How the elements are linked:
at | f m l g x o
q313 | q923 q387 q346 q762 q603 q602
q170 | q99 q300 q90 q565 q845 q687
q565 | q170 q66 q465 q240 q11 q300
q90 | q877 q689 q525 q465 q300 q936
q770 | q185 q129 q994 q201 q981 q739
q969 | q576 q219 q341 q938 q862 q596
q629 | q73 q416 q981 q867 q283 q147
q884 | q381 q331 q765 q53 q273 q559
q240 | q565 q777 q687 q845 q481 q66
q404 | q793 q929 q26 q75 q745 q392
q219 | q596 q144 q844 q306 q329 q384
q392 | q719 q364 q104 q929 q350 q174
q26 | q312 q283 q629 q719 q929 q104
q965 | q662 q734 q185 q760 q73 q201
q411 | q876 q481 q240 q363 q51 q11
q536 | q669 q958 q310 q717 q685 q582
q643 | q603 q887 q427 q937 q135 q367
q923 | q887 q602 q685 q313 q752 q850
q996 | q934 q793 q350 q765 q559 q841
q662 | q416 q201 q636 q965 q380 q770
q689 | q936 q576 q722 q639 q975 q286
q726 | q273 q691 q619 q310 q582 q675
q659 | q958 q273 q884 q520 q218 q788
q719 | q26 q174 q867 q392 q209 q283
q762 | q313 q427 q850 q752 q643 q387
q745 | q638 q541 q929 q934 q765 q350
q734 | q201 q746 q739 q981 q147 q815
q200 | q639 q938 q286 q975 q877 q969
q765 | q996 q404 q541 q864 q331 q793
q280 | q520 q310 q788 q218 q536 q726
q283 | q104 q760 q416 q174 q94 q965
q717 | q536 q659 q426 q258 q346 q958
q447 | q746 q994 q876 q636 q770 q363
q675 | q375 q765 q745 q691 q884 q996
q559 | q864 q638 q793 q331 q375 q75
q104 | q867 q965 q147 q283 q364 q662
q602 | q850 q536 q280 q387 q528 q669
q687 | q465 q200 q936 q300 q777 q639
q929 | q392 q94 q283 q209 q541 q364
q906 | q326 q845 q170 q876 q363 q240
q331 | q559 q745 q404 q619 q675 q638
q152 | q265 q135 q643 q341 q596 q59
q381 | q691 q559 q996 q884 q788 q864
q981 | q734 q447 q129 q814 q416 q746
q363 | q411 q227 q845 q994 q739 q481
q844 | q135 q752 q923 q822 q144 q762
q286 | q329 q307 q265 q576 q938 q341
q691 | q675 q864 q934 q381 q53 q765
q185 | q636 q739 q363 q770 q734 q51
q938 | q969 q306 q307 q525 q936 q219
q596 | q307 q384 q135 q219 q722 q822
q375 | q619 q996 q638 q675 q381 q934
q426 | q310 q884 q675 q582 q659 q381
q788 | q53 q375 q559 q273 q310 q619
q465 | q90 q639 q862 q687 q66 q689
q11 | q845 q138 q66 q481 q935 q150
q814 | q981 q636 q815 q147 q662 q447
q876 | q906 q11 q565 q411 q994 q845
q341 | q152 q844 q937 q307 q219 q135
q845 | q240 q150 q300 q11 q227 q777
q603 | q752 q367 q387 q643 q59 q528
q520 | q659 q726 q53 q280 q669 q273
q174 | q283 q380 q662 q364 q360 q760
q326 | q935 q240 q99 q906 q411 q565
q75 | q404 q209 q719 q638 q934 q929
q307 | q341 q822 q59 q596 q306 q844
q528 | q427 q685 q536 q367 q923 q258
q525 | q938 q722 q596 q862 q689 q306
q619 | q331 q934 q75 q375 q691 q745
q746 | q815 q363 q906 q447 q185 q411
q346 | q685 q218 q659 q850 q387 q280
q638 | q75 q350 q392 q745 q996 q209
q793 | q841 q392 q312 q404 q638 q719
q273 | q788 q675 q331 q726 q426 q375
q777 | q66 q877 q200 q150 q99 q630
q416 | q147 q770 q447 q662 q760 q185
q841 | q541 q719 q360 q793 q75 q26
q312 | q360 q104 q73 q26 q392 q867
q258 | q717 q520 q582 q685 q850 q659
q975 | q200 q525 q576 q630 q90 q938
q867 | q629 q662 q814 q104 q174 q416
q265 | q144 q59 q603 q152 q307 q937
q934 | q745 q841 q209 q996 q864 q541
q685 | q258 q280 q958 q346 q602 q520
q144 | q384 q937 q752 q265 q341 q643
q576 | q286 q596 q152 q969 q525 q307
q59 | q937 q313 q367 q135 q822 q923
q73 | q380 q147 q734 q629 q104 q814
q147 | q814 q185 q746 q416 q965 q636
q300 | q687 q975 q689 q66 q150 q200
q310 | q726 q381 q375 q426 q958 q691
q66 | q300 q630 q639 q777 q138 q975
q636 | q447 q51 q411 q185 q201 q994
q887 | q367 q850 q258 q923 q762 q346
q360 | q94 q867 q380 q312 q719 q629
q862 | q525 q329 q219 q936 q639 q722
q936 | q862 q286 q306 q689 q200 q329
q669 | q218 q582 q726 q536 q258 q426
q227 | q481 q170 q150 q935 q906 q99
q367 | q528 q346 q717 q887 q313 q685
q380 | q760 q814 q201 q73 q867 q981
q739 | q51 q906 q227 q129 q746 q326
q937 | q643 q923 q528 q59 q844 q887
q481 | q11 q99 q777 q227 q326 q138
q630 | q975 q862 q969 q877 q465 q525
q994 | q363 q935 q11 q51 q129 q227
q51 | q994 q326 q481 q739 q815 q935
q935 | q227 q565 q138 q326 q876 q170
q639 | q689 q969 q329 q200 q630 q576
q201 | q770 q815 q51 q734 q814 q129
q329 | q722 q341 q144 q286 q969 q152
q582 | q426 q53 q691 q958 q520 q884
q850 | q346 q669 q520 q602 q427 q218
q815 | q129 q411 q326 q746 q636 q876
q364 | q174 q73 q965 q94 q312 q380
q427 | q387 q258 q669 q528 q887 q717
q752 | q762 q528 q602 q603 q937 q427
q53 | q884 q619 q864 q788 q726 q331
q350 | q209 q312 q364 q541 q793 q360
q877 | q630 q936 q938 q90 q687 q862
q864 | q765 q75 q841 q559 q619 q404
q384 | q822 q643 q762 q144 q152 q603
q958 | q582 q788 q381 q659 q280 q53
q138 | q150 q465 q630 q99 q565 q90
q135 | q59 q762 q887 q844 q384 q313
q387 | q602 q717 q218 q427 q367 q536
q541 | q350 q26 q94 q841 q404 q312
q760 | q965 q981 q770 q380 q629 q734
q218 | q280 q426 q273 q669 q717 q310
q306 | q219 q265 q822 q722 q286 q144
q722 | q306 q152 q384 q329 q576 q265
q99 | q138 q687 q877 q170 q240 q465
q822 | q844 q603 q313 q384 q265 q752
q150 | q777 q90 q975 q138 q170 q877
q94 | q364 q629 q760 q360 q26 q73
q209 | q929 q360 q174 q350 q841 q94
q129 | q739 q876 q935 q815 q447 q906

The rows follow the links: the fewer symbols apart two elements are, the more alike their rows tend to be.

Each row is also shifted at random along 2 hidden directions that mean nothing.

Rows with their elements:
[ -5   7   6 -11   2  12  -6   0   9  -1  10   8   7   3  12 -11  28   2 -13  18   4 -12   2  10 -26  -5   8  15]: q346
[-22 -10 -26 -32  -2   5   8  -9  -4   4  11  -6  11  -5 -14  -7  35   0   3   3  -4 -10   6  -5  20  -4  30  12]: q307
[-21  39  19   6   1 -18  10  -8  18  -4 -12   4   6  -8  15  35  29  -4  -7   9  10 -15  10  13 -16 -19  14 -23]: q528
[ 12 -12 -16  -2 -11  -6  -6   2 -13  -2  -9   0 -12  -4 -15 -15   3 -18   5  -4   7   5  22 -13  23  -3  -5  -2]: q465
[  0 -10  -8  12  16 -12 -17  10  -5   8  19  -4   0 -22 -20  -1 -11 -14   7  -3   3   8  17  -5 -15  -7   5  -6]: q326
[ 48 -16   9  -5  12  -3 -20  13   0  -3  12  -7 -28  -6  -2 -22  -4 -11   7   2   1   0   2 -13 -16  -6  -8  15]: q565
[ 42  -3  14   3  -4 -12  -7  -1   2  -9 -22  -4 -30  -7   2  -4   0 -25  10  -2   4   2   8 -11  12 -11 -11  -3]: q66
[ 21  17  27 -13   1  -1   9  -1  11  11 -13  -4 -16  24  24   3 -20  -7   5  -3  -8   3 -36   2  -2   3 -22  10]: q638
[-33  11  -8 -11   2  10  -6  -1   4   9  12   5  20  -3   0 -10  33  -5 -12  15   4  -8  13  12 -20  -8  20  11]: q850
[ 30  -5 -19 -16   1 -11  15   6  -2 -16  14 -13 -22   6  -2  -3   1  15  -7  -3  13 -13  10 -10   6   3   5  -9]: q525
[ -9 -11  -4   1  20   5  -7  12  -3 -10  15  -6  -6   8  -5 -12 -21  35   4 -18   0   5 -19   0  -6  16   1  -3]: q104
[ -1 -20  11  30   4   7 -15  -7  -3  -1  -4   9  10 -22  -9   4 -12  -1  14  -5 -13  14  -1   0   4  -3   4  -4]: q636
[ 10 -25 -20  -6  17   1 -25  19 -12   7  34  -4  -4 -15 -23 -28  -3  -8   2   0   2   5  15 -12 -18  -2   4  17]: q481
[  5   0  10   2 -19  22  -2  -4   2   2  -8  15  11  10  18 -12  13  -9 -16  17  -5  -3   2  11 -12   3  -9  19]: q520
[  6 -20 -24  -7  -8  -1 -13   6 -14   4  -4  -2  -6  -3 -22 -26   5 -18   4   0   5   6  24 -14  21   0  -3  10]: q687
[  5 -24 -46 -16  -9   4   3  12 -21  -8  21  -9  -7   5 -23 -26   1  11  -8  -2  10  -2  27 -17  16  14  -1   4]: q639
[-37   4 -18 -10  -1   8  -1   6  -5   2  21   5  22  -2  -6  -3  30  15 -14  13   8 -16  18   1 -16   2  10   3]: q367
[-12 -30 -33 -13 -26  46  -9  10 -22  10  26  18  31  19  -7 -49  11   5 -24  22  -5   2   9  -1 -10  24 -15  45]: q958
[ -6 -16 -41 -33   5   2   8   2  -8  -1  25 -13   0   1 -19 -17  21   7  -2  -1   3  -9  11  -7   8   3  26  11]: q329
[ 35 -14   3  -7   9  -7 -20   8  -2   1   3  -5 -20  -6  -7 -21   3 -22  10   1   1   2   7 -10  -4  -9  -3  12]: q99
[  1  -7   7   6  24   2  -9   5   5 -10  10  -9 -12   2   2  -6 -19  29   9 -16   1   4 -23   4  -9   8   7  -5]: q629
[  4  -5   1  -3 -11  11   9   6 -11 -19  15   5   5   3   5   6  19  37 -16  13   7 -26   8 -14  -6  12 -12   2]: q752
[  3 -28   8  11  13  17 -20  -2   1  -5   7   4   3 -12  -8 -16  -6  10  13  -8 -14  11 -17   4  -4   4  14  11]: q981
[  3  -1   0  -5  -4  10   5  10  -6 -16  20   7   1   5   7   3  21  35 -18  13   8 -26   8  -8 -20   8  -9   4]: q923
[-29  18 -11 -22   0  -1   7  -1   4  29   3  -3  14  16   1  -5 -11 -21   1  -1  -8  12 -16  10   2   1  -1  13]: q996
[  1 -43  -5  18   4  27 -25   5 -14  -3  18   9  12 -14 -17 -23 -10  15  10  -1 -15  12  -5  -6  -4  12   2  18]: q185
[ 44 -12 -11 -25   7  -4  15   6   1 -19  18 -16 -28   8   3  -7   8  22  -5  -1   8 -18  -1 -12  -2   1   8   3]: q286
[-39  29  12  16   2 -16   8  -7   5   3 -30  -2   2   4   2  25 -22   1  11 -20  -1  12 -13   7  25   1  -6 -30]: q26
[ 12  10  21  -2  -7  15   0  -5  12  -2 -12  10   1   7  23  -3  21  -9  -9  16   0 -10  -3  12 -19  -7   0  15]: q536
[ 19 -21  23  13  18  12 -15  -3   9 -13   3   1  -8 -10   4  -9 -10  13  15 -10 -10   7 -24   4  -9  -2  11   4]: q814
[-25  15  -2   6 -23   7   6 -13   2  15 -19  16  26   4   8   4  10 -27 -11  13  -5   8  13  17   4  -1  -3   3]: q582
[  8   7 -11 -14  -9   9  14  10  -3  14  19  -1   7  23  11  -8 -19  -3 -20   9  -1  -1  -5   3 -19  14 -19  13]: q375
[-34  24  -2 -17   3  -8   8  -6   7  30  -9  -3  13  13   3   2 -11 -28   3  -3  -7  13 -17  12   7  -4   1   6]: q934
[  1  -7  -9  -4   0 -11 -14  -2  -5  11 -11  -1  -8 -13 -15 -16   8 -34  12  -2   3   9  17  -6  18 -12   5   2]: q777
[ 10 -10 -33 -16  -2 -10  11   5  -7  -8  13 -13 -12   2 -14  -6   4   6  -7  -4  15  -5  18  -9  13   5   7 -10]: q862
[ 15  13  -6 -16   7 -23  21  -7  10 -10   0 -17 -19  -2   4  18  12   0   1  -6  12 -11   8  -2   8 -12  21 -20]: q576
[ 17  16  31  -3  -3  -2   9  -4   7   3 -23  -2 -16  22  25   5 -24   1   8  -5  -8   4 -34   1   9   4 -27   5]: q793
[ 16 -11  11   2  -1  14   0  11  -9 -14  -1  -2 -15  24  10 -11 -29  40   0  -9  -2   2 -27 -11   6  23 -33   4]: q719
[-27  -7 -15 -17 -12   7   9 -14  -9   1   0   5  19  -6 -10   6  34   8   2  10  -6 -15  10  -9  27  -1  15   7]: q384
[ -4   7  23  15  23  -7  -8  -8  18  -6 -10  -7  -7 -14   4  10 -11   3  18 -18  -6   9 -24  14  -6 -10  25 -16]: q965
[ 22   8   7 -21  -1   7   9  10   3  11  10  -4  -9  28  20 -10 -21  -2  -6   4  -5  -1 -27   0 -15   9 -20  20]: q765
[-23  11   0  -1 -13  14  -5  -9   7  12 -11  14  22   2   8  -7  24 -24  -9  16  -4   2   8  17  -6  -6   6  14]: q218
[ 56 -20  20 -21  -6  14  16  -4   0 -29   3  -2 -25  10  20   0  23  34  -1  13  -5 -29 -17 -19   7   4  -7  17]: q265
[-32 -13 -45  -6 -12  -5  -4   3 -20   9  -5  -2  11  -7 -35 -18   9 -23   1  -6   8  11  38  -9  35   0   8  -6]: q877

Complete each set of four: the symbols that take the first to the second take the third to the fourth, perhaps in another order.
Answers are names.
[ 17   8  15  -9   4   9  -3   3  11 -11  10   5  -4   6  19  -6  26  11 -15  17   7 -18  -3   8 -33  -3   0  15]
to [ -8  24  17  -4   0   1  -2  -6  17   1  -9   8   7  -1  18   4  29 -13  -9  15   3  -9   2  17 -20 -12  14   4]
as [-28  17 -17 -21  -1   0   7   3   2  29  10  -4  17  18  -1  -8 -12 -21  -6   1  -4  10  -9  11  -3   4  -3  13]
to q996

[  0  -7 -35 -17   0 -13  12   3  -7  -6  14 -15  -7   1 -16  -5   8   6  -4  -4  11  -4  19  -7  12   1  15 -10]
to [  2 -19 -43 -12  -8  -3   2  11 -18  -6  14  -8  -6   1 -24 -18   2   5  -7  -3  12   0  26 -14  20   8   0  -4]
as [  9 -11   7  -5  -5  13   1   8  -9  -5  -3   1 -11  24   9 -15 -24  28   3  -6  -6   3 -28  -9  11  23 -32  13]
to q793

[ 11   2  11 -19  -2  13   2   5   0  11  -2  -3  -8  27  15 -13 -18   3   3   1  -8   4 -32  -5   0  11 -22  23]
to [-40  14  -2   9   0  -5   2  -1  -3   5 -17   1   6   9  -6  10 -23  10   8 -18   0  13 -10   4  23   9  -7 -17]
as [-24  18 -14 -17  -2  -2  12   0   2  28   9  -2  15  17   3  -1 -13 -22  -9   3  -2  10  -9  13  -7   3  -4  10]
to q841

[-18  31  16  15 -22  -3   8 -19  14  11 -35  15  18   1  17  20  14 -37  -6  11  -3   4   9  24   2 -15   2  -8]
to [ 18   9  -8 -14  -8   9  15  10  -1  12  19  -2   1  25  14  -7 -23   1 -18   9   0  -1  -8   2 -21  14 -25  14]
as [-51  10 -20  -5   0   0   2   1  -7   4  13   8  29  -5 -10   4  33  10 -13  12  10 -14  21   1  -8  -2  14  -3]
to q218

[-12  -5 -11  -1 -20  27  -5  -2  -6   9  -1  16  24  10   6 -20  15 -14 -18  18  -5   1   8  10  -7   6  -7  24]
to [ 34  13  13 -16   3   2  14   8   8   7   5  -6 -16  27  25  -2 -24  -1  -7   5  -2  -2 -27   2 -20   8 -24  16]
as [-26  13  -2   5 -13  -5  12 -11  -4  -5  -9   7  16  -6  -1  27  26  13  -6   9   2 -18  16  -5  14  -2   3 -13]
to q536

[ 24  -8  10 -23   0  16   1   9  -3   6   4  -1 -12  31  17 -21 -21  11  -1   2  -9   2 -37  -7  -4  17 -28  30]
to [-25 -11 -14 -20  -6  21  -4   5 -14  15   3   1   8  23  -6 -28 -14   8   2  -3 -11  11 -21  -8  18  19 -17  25]
as [-11  -1 -27 -27   7 -10  12  -4  -1   2  10 -15   2  -5 -13   0  24  -2   2  -3   4  -9   7  -2  14  -8  32  -1]
to q596

[ 31  -8   3 -26   2   0  15  -6   4 -15   7 -11 -18   3   9   1  23  14   1   3   0 -19 -10  -9   7  -7  16   7]
to [  5   2   6 -17  -6  -5  16 -14   5  -7 -10  -4  -3  -4   4  14  32   3   7   5  -5 -17  -2  -6  18 -13  19  -1]
as [ 13  19   1 -13  -3   0  17   4   7  14   9  -5  -3  24  18   2 -21  -7 -12   7   0   1 -16   7 -16   7 -17   9]
to q765

[-29  26   8   3  -2 -12  10  -5   8  -4  -6   4  11  -8   9  30  28   5 -11   9  11 -19  14   7 -11 -12  10 -20]
to [ -8  52  39  10   6 -27  10 -15  31  -2 -31   2  -2 -11  29  44  28 -18  -3   8   8 -13   5  23 -17 -28  16 -26]
as [-27 -22 -36 -15   5   4 -24   8 -17  25  13  -1  11 -12 -37 -38  14 -36   9  -2   0  15  25  -7  12  -6  16  19]
to q687

[ 19  20  31  -1   1   3   1  -4  19  -9  -9   9  -9   3  29   7  24  -5  -9  16   4 -14  -6  14 -29 -12   1   5]
to [ 13   0   9  -3 -14  23  -4  -3   5   0  -3  14   6   8  19 -14  19  -6 -14  19  -4  -5  -3   8 -17   1  -7  23]
as [ -9  32  34   6  -6 -14  11 -12  13   6 -41  -1  -9  13  20  25 -20 -10  14 -11  -6   8 -27   8  23  -5 -17 -15]
to q719

[-40  16  -2  11  23 -14  -6  -3  10   1  -5  -7   6  -9  -7  11 -15   8  13 -22   3  13 -13  14   6  -5  22 -25]
to [-43   6  -8   3   0   0  -1   0  -7   7 -13   0  11   9  -9   2 -19  10   6 -15  -3  13 -11   0  23  13  -8  -9]
as [-20 -25 -28 -15 -16  24   1   6 -25  -7  24   9  22   4 -15 -13  28  36 -14  16  -1 -19  12 -19   8  17  -4  18]
to q341

[ 11   4  -6 -23   5 -14  16  -9  10  -6   1 -15 -11  -3   2  13  22  -1   4  -1   4 -15  -1  -2  11 -14  26  -4]
to [ 10   4  13 -14  -7  -5  15 -17   7 -10 -14  -1  -7  -3  10  21  30   5   7   6  -3 -21  -5  -6  22 -10  15  -3]
as [ 30  -2  13 -10   4  15  -3  12   2 -17  21   3  -9  11  22  -9  22  31 -18  19   8 -26  -5  -3 -38   4  -9  17]
to q717

[-19  -5  14  23  15  -1 -15 -13  10   4 -14   3   9 -23  -8   7  -2 -11  21 -12 -12  16 -11  16   6 -13  27  -9]
to [  7 -16  16  33   3   4 -12  -5  -2  -6  -6   9   4 -19  -7   9 -15  -1  13  -5  -9  10  -2  -1   1  -1  -1  -7]
as [ 20 -25 -35 -12 -10   1   3  12 -19 -10  14  -8 -15   6 -18 -23   1  13  -8  -3  13  -2  23 -20  15  12  -7   3]
to q938

[-15  -1 -12  15  15 -16 -17   6  -2  14  15  -3   9 -25 -24   5  -7 -24   9  -4   3  10  25  -1 -11 -12  13 -10]
to [ 37 -42 -19  -4  16  13 -26  28 -18  -3  48  -3 -10  -7 -18 -35 -13  14  -1   4   3  -1   8 -22 -29  12 -12  25]
as [ -1  15 -17  -3  -3 -28  18  -4   2  -7  -8 -14 -13  -6  -8  17   4 -11   1  -9  14   0  24  -3  22 -10  14 -29]
to q862

